arr =
[[132 126 130 123 121 122 136 134 126 121 130 119 134 129 121 128]
 [128 128 124 124 122 129 132 134 128 125 128 130 127 130 126 130]
 [126 124 128 131 130 149 127 139 103 143 139 106 137 131 119 119]
 [129 132 134 128 124 129 131 118 131 126 124 134 127 120 128 132]
 [129 120 134 112 122 113 141 147 127 104 126 109 126 135 113 131]]
Rows and columns are numbered from 0.
Report the entry in row 1 and column 1.
Answer: 128
Report the entry at row 0, column 0.
Answer: 132
Report the entry at row 0, column 2.
Answer: 130
Report the entry at row 1, column 0.
Answer: 128
The entry in the top-right corner: 128
The entry at row 2, column 0 is 126
Report the entry just left of the largest entry.
Answer: 130
The entry just left of the smallest entry: 139
The entry directly below the largest entry: 129
The bottom entry of the column that holds the largest entry: 113
Report the entry directly above the largest entry.
Answer: 129
Report the entry in row 2 and column 1.
Answer: 124
The entry in row 0 and column 1 -> 126
Report the bottom-left entry.
Answer: 129
The bottom-right entry: 131
The minimum is 103
The entry just left of 112 -> 134
Report the maximum.
Answer: 149
Report the top entry of the column that holds the smallest entry.
Answer: 126
Report the entry directly above 137.
Answer: 127
The entry directly above the smallest entry: 128
Report the entry just right of the largest entry.
Answer: 127
Report the entry just right of 125.
Answer: 128
The bottom entry of the column that holds the smallest entry is 127

Read these off the matrix that follows. Rows and columns are numbered from 0.
1) Find the entry directly below 105.
2) Find the entry in the bottom-left corner.
3) Find the entry at row 1, column 1.
4) Find the entry in the bottom-right corner.
5) Find the entry just right of 109.
6) Find the bottom entry of the column that holds the largest entry.
7) Find the entry just left of the largest entry.
[[125 117 134 124 121 127 116 144 105 107]
 [137 134 109 144 145 139 115 156 150 149]]
1) 150
2) 137
3) 134
4) 149
5) 144
6) 156
7) 115

Questions about the grid below.
1) Report the top-right entry.
2) Report the minimum.
3) Report the second entry on the diagonal from the top-right corner.
4) Report the smallest entry in the first column.
5) Report the bottom-right entry.
6) Report the top-left entry.
7) Report the fourth entry from the end, reading row by row.
[[135 128 129 133 120 122 122 123 130 135 124]
 [122 134 118 125 130 133 130 133 135 123 134]
 [125 130 129 136 125 128 123 124 131 131 119]
 [136 139 142 125 136 123 129 133 131 130 134]
 [125 125 129 132 126 128 121 123 131 132 120]
 [126 126 119 119 130 128 138 133 126 121 134]
 [129 124 129 134 129 130 123 122 129 133 124]
 [137 133 149 124 138 120 134 133 124 122 133]
 [127 123 128 132 129 129 124 120 132 134 126]
 [127 119 119 117 125 129 140 134 120 115 134]
 [128 123 124 129 130 129 124 121 134 134 126]
 [137 124 151 120 133 113 133 136 116 117 132]
 [127 123 125 130 130 130 123 120 134 137 127]
 [133 124 122 114 129 125 141 133 125 114 137]]
1) 124
2) 113
3) 123
4) 122
5) 137
6) 135
7) 133
